Below is a small trained network, with its code and all its weights. Each question gives an input and a target symbol and asks what happens when units are switched off, that is, made to give their printed mean instead of their output.

import numpy as np


def w(rows, s, z=0):
    codes = np.array(rows[::2]) - 128.0
    scale = np.full(codes.shape[1], s)
    scale[-1] = z or s
    return codes * scale


def f(y):
    return np.maximum(y, 0)


def softmax(a):
    e = np.exp(a - a.max(-1, keepdims=True))
    return e / e.sum(-1, keepdims=True)


def log_softmax(a):
    a = a - a.max(-1, keepdims=True)
    return a - np.log(np.exp(a).sum(-1, keepdims=True))


def net(x, mask):
    ids = ['αζηλμξστφψ'.index(c) for c in x.split()]
    T = len(ids)
    res = E[ids] + P[:T]
    u = 0
    for l in range(3):
        q, k, v = (res @ M[l].T for M in (Q, K, V))
        z = softmax(np.where(np.tri(T) > 0, q @ k.T / 3**0.5, -1e9)) @ v
        res = res + np.where(mask[u], z, O[l][:, -1]) @ O[l][:, :-1]
        u += 1
        y = f(res @ A[l][:, :-1].T + A[l][:, -1])
        res = res + np.where(mask[u : u + 12], y, B[l][:, -1]) @ B[l][:, :-1]
        u += 12
    return log_softmax(res[-1] @ U[:, :-1].T + U[:, -1])


Q, K, V, O, A, B = {}, {}, {}, {}, {}, {}
E = w([
[121,38,99,134,226,112,148,158],'α',
[156,62,102,213,130,127,171,158],'ζ',
[115,125,184,88,151,125,92,146],'η',
[156,148,132,91,181,28,110,193],'λ',
[166,118,85,191,200,83,116,117],'μ',
[109,219,55,119,147,160,123,214],'ξ',
[161,132,173,127,64,75,112,142],'σ',
[123,50,96,147,119,224,104,87],'τ',
[112,199,134,181,47,139,110,59],'φ',
[115,73,115,64,118,158,254,151],'ψ',
],0.0088)
P = w([
[48,112,217,138,158,156,50,142],'0',
[168,83,169,171,104,98,150,253],'1',
[149,170,155,152,166,192,201,133],'2',
[48,93,91,134,128,19,168,98],'3',
[200,72,133,166,58,93,89,240],'4',
[183,163,113,115,151,195,174,97],'5',
[62,123,56,91,106,26,157,59],'6',
[199,71,95,136,62,112,68,241],'7',
[218,171,96,61,126,195,180,72],'8',
[93,149,30,45,78,25,164,30],'9',
[191,65,105,134,70,108,61,243],'10',
[180,159,118,125,161,193,173,98],'11',
[71,115,53,97,103,16,179,63],'12',
],0.0076)
Q[0] = w([
[31,162,123,109,158,135,164,37],'L0H1',
[219,77,132,165,92,134,22,248],'L0H1',
[178,114,157,159,130,186,65,178],'L0H1',
],0.014)
K[0] = w([
[46,91,186,220,162,112,140,241],'L0H1',
[200,130,33,1,87,148,127,21],'L0H1',
[249,125,21,10,87,117,167,113],'L0H1',
],0.0079)
V[0] = w([
[96,185,104,77,102,148,223,154],'L0H1',
[72,28,121,91,152,189,204,129],'L0H1',
[150,191,170,42,163,42,169,255],'L0H1',
],0.0051)
O[0] = w([
[195,173,117,68,95,137,207,167,99],'L0H1',
[95,128,188,80,145,98,238,101,137],'L0H1',
[213,121,48,1,103,144,76,75,252],'L0H1',
],0.0058,0.0022)
A[0] = w([
[159,181,161,176,115,187,107,93,251],'L0N1',
[132,167,140,99,211,155,83,118,188],'L0N2',
[120,105,138,191,156,114,21,184,129],'L0N3',
[149,171,95,107,143,139,217,100,70],'L0N4',
[185,105,134,134,105,110,116,241,184],'L0N5',
[110,130,171,142,92,134,87,117,90],'L0N6',
[149,137,45,171,212,223,206,133,24],'L0N7',
[126,172,70,113,109,102,121,55,183],'L0N8',
[139,81,121,151,91,242,96,72,67],'L0N9',
[147,123,180,124,139,150,243,110,78],'L0N10',
[103,178,71,146,63,40,117,149,116],'L0N11',
[95,146,141,82,140,254,104,124,166],'L0N12',
],0.008,0.0029)
B[0] = w([
[188,215,164,160,88,126,157,113,176],'L0N1',
[104,166,149,116,219,111,126,158,164],'L0N2',
[64,96,124,173,106,107,75,159,189],'L0N3',
[112,142,99,217,125,97,78,97,164],'L0N4',
[154,81,67,140,96,115,157,164,252],'L0N5',
[139,127,164,160,95,111,89,104,140],'L0N6',
[176,92,44,198,71,189,1,88,155],'L0N7',
[89,125,108,170,151,122,182,89,208],'L0N8',
[84,151,160,177,100,139,220,194,144],'L0N9',
[155,71,119,85,78,131,47,152,163],'L0N10',
[94,30,165,105,131,188,142,48,208],'L0N11',
[4,179,164,81,106,171,134,145,163],'L0N12',
],0.0075,0.0049)
Q[1] = w([
[123,115,91,133,138,125,59,75],'L1H1',
[246,154,167,117,121,192,35,153],'L1H1',
[176,126,145,197,110,96,109,183],'L1H1',
],0.011)
K[1] = w([
[147,113,165,166,150,109,56,150],'L1H1',
[244,160,92,132,128,99,177,121],'L1H1',
[139,138,68,176,88,128,141,72],'L1H1',
],0.012)
V[1] = w([
[113,58,181,127,148,147,150,2],'L1H1',
[104,142,120,53,110,213,164,153],'L1H1',
[106,105,114,175,120,160,216,172],'L1H1',
],0.0057)
O[1] = w([
[165,201,179,209,114,55,179,49,30],'L1H1',
[147,112,202,129,158,255,172,114,10],'L1H1',
[84,123,119,154,165,136,218,195,156],'L1H1',
],0.0061,0.0014)
A[1] = w([
[102,164,99,62,241,94,176,112,248],'L1N1',
[150,68,127,80,96,68,150,127,35],'L1N2',
[130,60,134,139,135,74,128,117,110],'L1N3',
[107,195,185,48,148,154,137,162,29],'L1N4',
[124,154,110,123,82,223,104,143,28],'L1N5',
[63,202,198,141,201,149,120,116,3],'L1N6',
[149,151,153,134,90,150,95,102,205],'L1N7',
[129,61,73,168,138,128,219,109,174],'L1N8',
[117,163,118,151,171,141,112,96,161],'L1N9',
[92,78,123,123,223,172,78,73,191],'L1N10',
[177,152,122,107,144,127,254,139,254],'L1N11',
[88,179,105,135,108,116,106,81,103],'L1N12',
],0.0077,0.0022)
B[1] = w([
[113,2,164,192,177,85,188,72,199],'L1N1',
[104,189,90,140,161,208,83,102,227],'L1N2',
[37,169,95,109,134,158,120,141,226],'L1N3',
[177,88,172,181,84,211,91,64,153],'L1N4',
[58,107,113,179,75,64,184,177,163],'L1N5',
[158,185,151,204,172,218,59,123,157],'L1N6',
[153,160,144,122,91,82,111,137,166],'L1N7',
[119,165,217,71,95,144,80,115,255],'L1N8',
[120,156,137,139,156,141,96,107,153],'L1N9',
[148,82,148,66,176,168,64,120,198],'L1N10',
[185,249,176,92,166,170,166,134,207],'L1N11',
[67,170,116,137,123,109,95,136,172],'L1N12',
],0.0065,0.0052)
Q[2] = w([
[141,132,126,115,201,113,180,151],'L2H1',
[182,85,89,227,136,131,120,254],'L2H1',
[40,113,119,79,157,47,128,142],'L2H1',
],0.0091)
K[2] = w([
[144,136,147,145,239,122,180,143],'L2H1',
[180,164,75,99,120,111,211,2],'L2H1',
[81,195,194,113,176,93,78,96],'L2H1',
],0.008)
V[2] = w([
[134,116,188,79,110,123,84,148],'L2H1',
[138,188,142,109,2,118,131,108],'L2H1',
[137,66,123,52,125,64,174,149],'L2H1',
],0.0076)
O[2] = w([
[182,149,149,85,121,77,43,127,232],'L2H1',
[149,74,172,136,2,100,116,64,139],'L2H1',
[65,117,171,31,124,113,126,144,1],'L2H1',
],0.0077,0.0048)
A[2] = w([
[122,61,81,176,90,82,83,180,147],'L2N1',
[154,110,72,64,146,122,179,203,2],'L2N2',
[48,69,100,82,72,170,155,165,115],'L2N3',
[58,113,100,124,115,186,122,53,109],'L2N4',
[146,188,162,195,162,188,195,119,95],'L2N5',
[142,80,233,117,115,169,162,103,176],'L2N6',
[92,232,204,147,204,143,118,158,34],'L2N7',
[8,94,182,171,95,56,233,162,126],'L2N8',
[141,145,187,191,74,68,141,88,81],'L2N9',
[190,141,113,123,136,121,207,162,232],'L2N10',
[36,65,85,151,185,82,97,88,57],'L2N11',
[31,179,152,2,160,150,103,150,113],'L2N12',
],0.0077,0.0033)
B[2] = w([
[84,127,130,95,120,157,148,62,254],'L2N1',
[142,107,77,204,207,95,131,63,152],'L2N2',
[134,134,163,132,151,40,114,107,194],'L2N3',
[123,98,158,126,152,119,100,197,200],'L2N4',
[125,84,124,83,165,55,132,143,192],'L2N5',
[116,214,131,114,181,148,119,95,196],'L2N6',
[117,105,93,103,69,108,205,85,187],'L2N7',
[146,122,200,255,147,149,102,152,153],'L2N8',
[139,83,84,106,144,171,180,164,190],'L2N9',
[140,99,137,113,116,107,126,203,179],'L2N10',
[138,169,138,123,44,152,146,173,218],'L2N11',
[203,139,146,162,95,128,183,127,192],'L2N12',
],0.0099,0.0065)
U = w([
[98,168,185,91,182,179,164,50,141],'α',
[73,169,89,109,104,130,227,108,13],'ζ',
[116,43,98,83,200,253,81,211,145],'η',
[219,180,79,210,163,64,53,42,98],'λ',
[19,250,46,133,139,157,112,190,175],'μ',
[134,56,110,143,197,49,149,134,102],'ξ',
[46,60,147,44,87,42,80,103,215],'σ',
[91,144,225,209,127,88,119,181,102],'τ',
[171,79,100,169,74,228,195,81,4],'φ',
[246,176,156,95,74,125,131,239,178],'ψ',
],0.0056,0.0026)

Each question gives the input, a string of symbols that net reads in full, and the target symbol t.
The units are the heads (3 rows each of Q, K, V and O) and the neurons (one row each of A and B). Each row of codes is followed by its name. A weight is (code - 128) times the scale printed after its matrix; where a second scale follows, it is the last column's (O, A, B and U).
mask holds one flag per unit, layer by layer, with each layer's heads first. A switched-off unit (its flag False) gives its mean, the last column of its rows in O or B, instead of its output. The means were averaged over made-up inputs and are rounded, as every weight is.
A unit's drop is (log p(t) with every unit on - log p(t) with that unit switched off) / (log p(t) with every unit on - log p(t) with every unit switched off).
The circuit of an input: a set's keep is (log p(t) with only the set's units on - log p(t) with every unit switched off) / (log p(t) with every unit on - log p(t) with every unit switched off). Starting from the 12 units with the biggest drops (on a tie, the unit counted first), units are removed one at a time, each time the one whose removal leaves the highest keep (on an exact tie, the one counted first), for as long as the keep stays at least 0.8.
circuit, biggest first: the units of the circuit, biggest drop first
top k neurons: the k neurons with the biggest drops, biggest first
k most important neurons of layer l: the k neurons of layer l with the biggest drops, biggest first
input ψ σ ψ ζ σ ξ ψ, target α: circuit, biggest first => L1H1; L2N6; L1N8; L1N11
input ζ η η η φ τ τ λ τ ψ σ η ψ, target τ: circuit, biggest first => L0H1; L2N8; L1H1
input ψ σ ψ σ η α τ σ, target τ: circuit, biggest first => L0H1; L2N8
input τ μ σ η ζ σ μ σ η σ ψ η φ, target ξ: top 3 neurons => L2N5; L1N6; L0N12
input ζ ψ η λ ψ μ σ λ ζ σ, target τ: top 2 neurons => L2N8; L0N11
input ξ σ λ φ η σ ζ, target η: most important neuron of layer 0 => L0N12
input η σ α μ α μ ξ ψ φ, target ζ: top 2 neurons => L2N7; L0N1
input ζ η λ ψ σ ξ σ σ σ μ α, target σ: 2 most important neurons of layer 0 => L0N3; L0N1
input ξ σ α α, target η: 2 most important neurons of layer 0 => L0N12; L0N2
input λ η ζ σ ψ, target ψ: top 2 neurons => L1N11; L1N8
input σ λ μ σ μ η ξ η λ η σ, target σ: 2 most important neurons of layer 1 => L1N11; L1N6
input η τ ψ σ η ψ ξ η τ σ ζ η τ, target λ: top 2 neurons => L1N6; L0N12
input σ τ σ μ η σ σ ζ σ, target ψ: 3 most important neurons of layer 0 => L0N1; L0N11; L0N3
input η σ ψ η σ η τ η τ σ ξ, target τ: top 2 neurons => L2N8; L0N3
input ξ η α σ ζ η ψ μ σ σ τ, target τ: top 2 neurons => L0N9; L2N8
input η τ ψ, target σ: top 3 neurons => L0N7; L0N10; L1N5
input η λ σ ψ σ ψ ξ σ η, target α: top 2 neurons => L1N4; L2N6
input σ η λ, target ξ: top neuron => L2N2
input σ ζ μ η σ ζ, target φ: top 2 neurons => L0N7; L0N1
input σ ζ ψ ξ σ τ, target τ: top 2 neurons => L0N7; L0N9
input τ σ σ μ σ σ μ, target ξ: top 4 neurons => L2N5; L1N6; L0N12; L0N9
input τ μ μ, target λ: top 3 neurons => L0N7; L0N1; L0N5
input σ ξ λ η ξ, target ξ: 2 most important neurons of layer 2 => L2N2; L2N3
input η σ τ η η μ α, target λ: 2 most important neurons of layer 1 => L1N6; L1N4
input μ σ ψ μ η η σ μ, target σ: top 3 neurons => L0N3; L2N1; L1N11
input λ λ σ α η σ ψ μ, target ψ: most important neuron of layer 0 => L0N7
input φ η μ μ σ ξ ψ φ ξ μ, target φ: most important neuron of layer 0 => L0N1
input η σ ξ λ, target λ: 2 most important neurons of layer 0 => L0N12; L0N5
input λ τ σ η σ μ σ η σ λ μ ψ η, target ψ: 2 most important neurons of layer 2 => L2N12; L2N11
